In the rows, 128 means zero.
Each row of numbers stands for one thing and depends on some of the facts below. Use the named rows to name the rest.

How the things are related:
μ: belongs to class; τ: is directly part of; Ψ: is directly followed by; Ω: uses; Θ: refers to
q_643	μ	877; q_830	μ	877; q_565	μ	825
q_195	μ	825; q_552	μ	877; q_918	μ	877
q_276	μ	877; q_915	μ	825; q_539	μ	825
q_335	μ	124; q_530	μ	825; q_31	μ	124
q_833	μ	825; q_374	μ	825; q_469	μ	825
q_200	μ	877; q_122	μ	825; q_965	μ	825
q_26	μ	825; q_622	μ	825; q_563	μ	825
q_63	μ	124; q_213	μ	124; q_709	μ	825
q_978	μ	877; q_756	μ	825; q_495	μ	124
q_504	μ	825; q_922	μ	825; q_90	μ	825
q_208	μ	825; q_850	μ	825; q_191	μ	825
q_623	μ	825; q_630	μ	825; q_150	μ	877
q_891	μ	825; q_480	μ	124; q_408	μ	825
q_688	μ	877; q_346	μ	825; q_452	μ	877
q_560	μ	877; q_177	μ	124; q_618	μ	877
q_182	μ	825; q_211	μ	124; q_60	μ	877
q_178	μ	825; q_738	μ	877; q_54	μ	825
q_30	μ	124; q_4	μ	877; q_962	μ	825
q_404	μ	825; q_273	μ	124; q_643	τ	q_74
q_830	τ	q_97; q_565	τ	q_790; q_195	τ	q_790
q_552	τ	q_730; q_918	τ	q_279; q_276	τ	q_97
q_915	τ	q_44; q_539	τ	q_44; q_335	τ	q_74
q_530	τ	q_237; q_31	τ	q_21; q_833	τ	q_237
q_374	τ	q_782; q_469	τ	q_782; q_200	τ	q_237
q_122	τ	q_735; q_965	τ	q_21; q_26	τ	q_419
q_622	τ	q_790; q_563	τ	q_790; q_63	τ	q_419
q_213	τ	q_279; q_709	τ	q_58; q_978	τ	q_782
q_756	τ	q_279; q_495	τ	q_58; q_504	τ	q_33
q_922	τ	q_58; q_90	τ	q_44; q_208	τ	q_576
q_850	τ	q_279; q_191	τ	q_576; q_623	τ	q_419
q_630	τ	q_790; q_150	τ	q_33; q_891	τ	q_33
q_480	τ	q_44; q_408	τ	q_576; q_688	τ	q_74
q_346	τ	q_21; q_452	τ	q_936; q_560	τ	q_419
q_177	τ	q_735; q_618	τ	q_782; q_182	τ	q_279
q_211	τ	q_890; q_60	τ	q_58; q_178	τ	q_21
q_738	τ	q_21; q_54	τ	q_890; q_30	τ	q_97
q_4	τ	q_325; q_962	τ	q_890; q_404	τ	q_74
q_273	τ	q_331; q_643	Ψ	q_404; q_565	Ψ	q_622
q_195	Ψ	q_565; q_918	Ψ	q_213; q_276	Ψ	q_830
q_915	Ψ	q_90; q_539	Ψ	q_915; q_335	Ψ	q_688
q_530	Ψ	q_200; q_31	Ψ	q_965; q_833	Ψ	q_530
q_374	Ψ	q_469; q_965	Ψ	q_738; q_622	Ψ	q_630
q_63	Ψ	q_26; q_213	Ψ	q_756; q_709	Ψ	q_922
q_978	Ψ	q_618; q_504	Ψ	q_891; q_922	Ψ	q_60
q_90	Ψ	q_480; q_208	Ψ	q_408; q_850	Ψ	q_182
q_191	Ψ	q_208; q_623	Ψ	q_560; q_630	Ψ	q_563
q_891	Ψ	q_150; q_346	Ψ	q_31; q_560	Ψ	q_63
q_177	Ψ	q_122; q_618	Ψ	q_374; q_182	Ψ	q_918
q_60	Ψ	q_495; q_178	Ψ	q_346; q_54	Ψ	q_211
q_30	Ψ	q_276; q_962	Ψ	q_54; q_404	Ψ	q_335
q_830	Ω	q_150; q_565	Ω	q_630; q_552	Ω	q_26
q_276	Ω	q_730; q_915	Ω	q_122; q_539	Ω	q_90
q_833	Ω	q_576; q_374	Ω	q_54; q_469	Ω	q_237
q_200	Ω	q_58; q_965	Ω	q_890; q_26	Ω	q_936
q_563	Ω	q_54; q_63	Ω	q_97; q_213	Ω	q_33
q_709	Ω	q_90; q_756	Ω	q_325; q_495	Ω	q_630
q_504	Ω	q_454; q_922	Ω	q_54; q_208	Ω	q_44
q_191	Ω	q_237; q_623	Ω	q_452; q_630	Ω	q_454
q_891	Ω	q_331; q_408	Ω	q_730; q_688	Ω	q_890
q_560	Ω	q_890; q_182	Ω	q_452; q_211	Ω	q_33
q_60	Ω	q_782; q_178	Ω	q_782; q_738	Ω	q_936
q_54	Ω	q_208; q_4	Ω	q_90; q_962	Ω	q_782
q_643	Θ	q_404; q_918	Θ	q_756; q_276	Θ	q_830
q_539	Θ	q_480; q_335	Θ	q_643; q_335	Θ	q_404
q_31	Θ	q_346; q_31	Θ	q_965; q_469	Θ	q_618
q_26	Θ	q_623; q_622	Θ	q_565; q_622	Θ	q_630
q_63	Θ	q_26; q_213	Θ	q_918; q_978	Θ	q_618
q_756	Θ	q_182; q_922	Θ	q_709; q_850	Θ	q_918
q_630	Θ	q_195; q_630	Θ	q_565; q_891	Θ	q_150
q_891	Θ	q_504; q_688	Θ	q_404; q_560	Θ	q_63
q_618	Θ	q_469; q_182	Θ	q_213; q_211	Θ	q_962
q_178	Θ	q_965; q_962	Θ	q_54; q_404	Θ	q_335

Some rows with their names:
[128 116 101 137 113 130  89 172  98 148]: q_33
[140 121  98  85  85 123 110 124 144 146]: q_978
[ 91 124 123 149 115 131 169 111 131 162]: q_618
[146 111  95 161  32 158  99 112 183 198]: q_965
[ 88 110 119 157 144 146  74 141  81 100]: q_419
[ 97 114 154 137  95  88 219 117  80  93]: q_565
[ 90 129 114 175 173 145 140 156  95 146]: q_237
[116 148  79 163 141 160 132  92 191 170]: q_31
[103 105 117 107 121 146  93  92 115 105]: q_688
[137 117 111  99  71 129 113 124 146 152]: q_915
[ 82 100 121 141  83 121 102 101  90 130]: q_404
[145 117 124  68  74  67 155 131  81  78]: q_630
[ 96 117  96 182  69 150  72  90 140 161]: q_346
[ 85 112 115 158 147 140  67 145  67 106]: q_97
[139 116 112  97  72 129 115 125 142 151]: q_408
[ 96 122 115 142 126 132 166 108 135 154]: q_643
[135 118 109 102  73 124 110 131 138 154]: q_273
[ 91 112 125 121 103 135  92 100 108 117]: q_833
[139 105 123 106  57 134 121 123 142 162]: q_709
[ 75 131 108 110 135 133 163 113 198 122]: q_922
[144 135 101 168 102 111  96 174  98 107]: q_454
[ 93 127 115 176 173 148 140 157 105 140]: q_325
[ 72  85 148  81  97  94 134 107  41  90]: q_195
[133 116 102 135 114 132  92 168 105 142]: q_58
[128 110 115 110  53 116 117 128 133 165]: q_480
[ 88 113 121 122 104 129  89 103 101 121]: q_30

Rows to name:
A row may be one of the things named above.
[ 87 110 117 154 153 144  68 144  62 114] : q_890
[149 131  86 140  58 151  85 111 188 195] : q_738
[148 123  99  78 101 131 106 121 155 133] : q_891
[115 123  92 151 108 171  66  79 165 139] : q_178
[106 141  97 214 156 177 119 140 161 167] : q_21
[107 141  97 215 157 175 119 139 162 166] : q_21
[145 118 123  68  75  66 157 130  78  80] : q_630
[144 119 122  68  76  65 158 130  78  79] : q_630
[107 141  97 214 154 175 121 140 164 165] : q_21
[ 62 127 106 161 159 133 144 160 149 124] : q_44
[128 173 148  63  81 139  70 129 178 187] : q_850
[133 104 116  22 108  93 145 126  94 102] : q_622
[121 100 130  83 116 112 124 173  69 103] : q_790
[ 85 109 117 156 153 143  67 145  62 112] : q_890
[145 118 121  70  76  67 158 130  78  79] : q_630
[ 63 128 106 162 159 137 144 160 149 126] : q_44
[122  98 132  81 117 110 125 173  70 106] : q_790
[ 86 108 114 125 107 127  93 100  88 128] : q_26
[114 139 128 180 100 121 179 111 132 124] : q_504
[ 88 101 127 136  83 132 102 100  98 126] : q_623

The same things again, as new rows of numbers:
Known rows:
[124 127 139 129 117 131 127 129 120 126 127 132 128 127 125 125 129]: q_276
[131 156 114 125 119 136 129 117 134 134 131 118 136 128 118 134 135]: q_730
[124 124 139 128 112 132 128 129 117 126 127 131 128 130 126 123 132]: q_408
[115 106 129 107 104 172 104 145 100 114 132 145 116 110 125 103 117]: q_962
[119 122 137 118 106 144 111 133 116 120 132 141 115 117 128 106 123]: q_211
[110  91 139 121 119 132 126 138 122 117 131 144 120 123 131 115 121]: q_54
[136  61 142 123 122 138 130 138 115 127 127 131  76 129 135 140 137]: q_709
[161 109 125 131 144 121 125 118 118 129 142 115 142 126 139  90 126]: q_790
[165  93 136 129 138 114 128 129 113 124 136 126 121 126 149  78 128]: q_195
[165  45 147 113 132 130 138 133 116 133 130 109  94 123 138 103 112]: q_630
[114 142 124 125 142  79 120 134 159 132 136 141 139 127 142 106 120]: q_618
[111 133 141 128 130  85 121 134 152 132 135 138 144 126 137 102 117]: q_469
[117 142 127 126 140 103 123 130 147 127 130 139 146 128 141 112 128]: q_978
[130 152 115 125 119 138 129 117 134 133 129 120 134 128 118 136 135]: q_237
[126 126 138 128 113 132 128 128 119 126 126 131 126 129 125 124 132]: q_191
[129  65 146 122 118 151 138 144  95 125 118 124 112 129 119 136 137]: q_60
[109 240 119 149 145 161 115 120 141 119 128 167 166 130 133 111 142]: q_643
[130  69 113 126 169 133 129 130 163 137 117  95 135 123 128 171 105]: q_178
[126 130  95 125 147 117 126 116 165 137 125 108 115 130 116 147 120]: q_21
[129 101 141 129 129 142 126 132 126 125 129 133 107 128 142 145 134]: q_539
[127 132 119 124 128 138 133 123 136 130 127 121 131 129 119 141 139]: q_44
[126 121 130 123 125 131 129 130 120 123 122 134 123 131 132 125 142]: q_480
[127 194 153 116 139 110 151 128  99 133 138 122 181 124 114 137 110]: q_213
[131 139 127 122 119 128 128 126 121 127 125 131 127 129 127 121 134]: q_452
[125  81 137 151 110 109 112 153 128 124 120 134  75 124 117 159 114]: q_560
[131 150 110 126 126 138 130 117 138 134 130 118 139 129 120 138 135]: q_325

Name these rows:
A row may be one of the things named above.
[130 154 105 134 123 132 129 117 142 133 135 120 138 133 125 126 133] : q_936
[114 143 125 125 143  78 120 135 160 131 135 140 137 127 143 107 119] : q_618
[129  67 111 125 169 132 126 132 161 137 117  94 135 124 127 171 105] : q_178
[120 107 137 131 124 124 133 131 127 125 126 132 129 131 132 129 128] : q_208
[129  64 147 121 116 149 138 146  99 126 118 126 107 128 119 137 133] : q_60
[133  82 100 124 173 114 122 125 177 136 121 101 117 123 133 156 110] : q_31
[130 203 139 114 152 104 151 127 106 132 138 121 183 125 119 136 112] : q_918
[131 156 101 137 122 133 129 116 142 133 136 121 138 133 125 124 132] : q_936
[118 109 110 136 141 104 124 129 158 130 128 119 103 134 130 124 113] : q_738
[124  57 149 116 120 134 131 142 105 125 123 124  89 129 122 127 134] : q_495
[131 191 136 116 139 109 148 124 105 134 133 126 166 125 122 125 117] : q_850
[169  89 135 128 138 118 130 130 123 127 133 124 110 122 145  90 121] : q_622
[165  92 137 130 140 116 128 129 113 123 136 125 124 126 148  78 126] : q_195
[130 133 112 117 131 136 130 118 134 134 131 113 134 130 121 139 133] : q_454
[119  54 153 125 125 124 136 145 113 123 123 134  96 128 124 130 126] : q_922
[150  61 157 136 145 109 130 131 106 120 140 129 137 128 149  77 118] : q_563
[116 144 127 126 137 101 124 130 147 127 130 138 144 127 141 115 128] : q_978
[137 179 114 123 118 129 144 107 114 144 131 120 144 128 117 120 131] : q_279
[128  99 141 128 130 140 125 131 128 125 129 135 106 128 142 145 134] : q_539
[133 126 115 138 140 131 131 128 144 130 129 109 136 126 107 138 139] : q_890
[128 103 103 122 156 104 125 126 163 132 119 112 111 129 128 143 118] : q_346
[133 109 127 123 133 139 125 127 130 125 126 135 102 130 145 144 140] : q_90
[161  61 149 123 133 121 132 132 107 127 135 117 114 126 144  88 119] : q_565
[109 117 147 133 132 130 138 125 128 120 124 136 158 131 136 129 136] : q_374
[129  71 111 127 167 131 127 130 161 137 118  97 133 124 126 170 105] : q_178
[124 160 118 128 132 163 138 116 126 129 123 119 173 130 124 149 144] : q_782
[131 205 137 113 151 104 150 129 105 131 138 122 179 125 119 136 112] : q_918

Now the same things, written a new way:
Known rows:
[115 173 145  99 128 132 155  98 125 150 118 110  81 118 122 144 150 181]: q_918
[134 166 150 117 120 117 124  77 130 180 140 162 158 122 129 158 123 149]: q_331
[105 173 125 114 135 116 126  77 140 185 127 141 139  98 113 141 109 157]: q_58
[126 180 147 105 113 123 129  99 156 193 125 131 130 124 147 143 130 163]: q_833
[122 181 147 102 114 117 130 100 150 193 126 136 128 125 145 152 125 166]: q_122
[ 75 193 112 114 149 130 137  86 168 197 108  95 107  98 103 126 108 183]: q_480
[121 166 141 116 129 122 123  79 130 178 139 155 146 114 120 155 121 155]: q_730
[113 180 140 108 123 121 129  99 163 192 120 120 124 116 131 137 124 168]: q_408
[102 170 131 123 143 126 125  80 137 171 133 142 134  94  98 143 113 158]: q_325
[101 197 115 119 135 139 106  81 161 185 111 103  78  81 107 118  96 180]: q_891
[137 179 129 111 129 121 120  90 129 176 147 146 160 116 123 162 124 148]: q_890
[107 172 121 120 129 118 126  78 142 185 129 139 137 101 111 136 111 154]: q_74
[108 144  98  58 120 151  87  64 161 189  99 118 110 117 131 146 123 169]: q_830
[117 168 138 121 131 126 128  78 138 175 133 150 145 105 110 144 118 154]: q_735
[ 68 151 128 149 155 173 122 140 171 173 129 106 119 132 150 141 101 165]: q_346
[ 92 185 117 110 134 118 129  96 167 192 110 106 110  95 116 125 116 174]: q_915
[134 170 158  98 110 131 154 102 121 154 123 119  94 131 138 148 157 169]: q_182
[ 85 178 120 106 138  99 126 111 172 183 117 111 100  84 116 126 111 171]: q_404
[128 172 151  96 101  92 126 115 159 195 128 135 131 119 158 143 130 155]: q_335
[ 94 196 141 110 133 161 114  94 175 172 142 173 124  97  67 148 134 175]: q_790
[ 91 182 125 111 143 121 124  94 158 189 121 117 108 103 114 144 117 175]: q_452
[102 170 127 120 142 123 123  78 143 174 130 141 134  95 100 143 115 161]: q_576
[118 179 126  96 119 115 146  93 174 187 121 119 120 116 132 132 101 176]: q_374
[ 96 181 128 110 139 122 125  94 163 188 116 112 107  99 111 132 115 174]: q_530
[ 91 237 140 128 134 176 122  99 185 193 129 142  88 106  84 134 118 195]: q_195
[ 81 189 125 116 162 124 168  75 179 189 114  90 119 103  79 133  98 206]: q_54

Name these rows:
Some rows may be things named above.
[ 94 167 141 117 125 132 122  75 129 183 153 133 141  96 104 139 113 161] : q_454
[ 78 189 110 115 152 129 139  86 170 198 107  96 106  98 101 124 111 182] : q_480
[ 83 192 125 119 160 125 166  76 181 190 114  91 117 108  81 134  98 209] : q_54
[106 205 144  89 114 155 134 106 203 175 139 158 114 120  97 141 121 190] : q_563
[ 75 190 112 117 150 127 138  86 169 198 104  94 106  98 103 123 109 180] : q_480
[ 98 177 125 114 130 122 129  92 175 191 101 112 110 100 118 115 119 167] : q_60
[133 178 131 112 128 120 121  91 127 179 143 147 158 118 121 162 124 148] : q_890
[139 179 128 113 126 120 120  90 130 179 142 145 158 116 123 164 126 148] : q_890
[147 163 169  85  99 118 157 107 117 157 132 131 108 140 154 161 165 167] : q_850
[ 89 175 129 114 137 106 134  93 179 191 100 111 112  95 110 119 127 171] : q_539
[161 175 178  89  84  67 115 119 156 191 141 150 132 111 168 153 122 157] : q_978
[ 98 137 149 149 163 152  97 104 160 160 135 114 138 107 109 153  90 178] : q_21
[105 187 137 108 126  84 110 109 171 177 122 115  89  68 114 126 106 176] : q_618
[ 76 152 138 144 175 149 101 116 184 172 118  83 100 100 106 142  91 197] : q_738
[147 158 161 105 109 134 157  83  96 144 138 148 124 132 130 159 156 157] : q_279
[ 79 192 124 118 162 127 166  75 179 189 113  90 118 106  82 131  97 207] : q_54
[114 170 146  99 132 133 157  97 126 154 121 110  81 120 125 144 152 179] : q_918
[114 222 158 112 114 155 121 114 182 194 137 159 107 120 109 146 132 185] : q_622
[104 181 125 101 129 124 141  92 172 179 126 118 110 112 118 133  97 182] : q_208

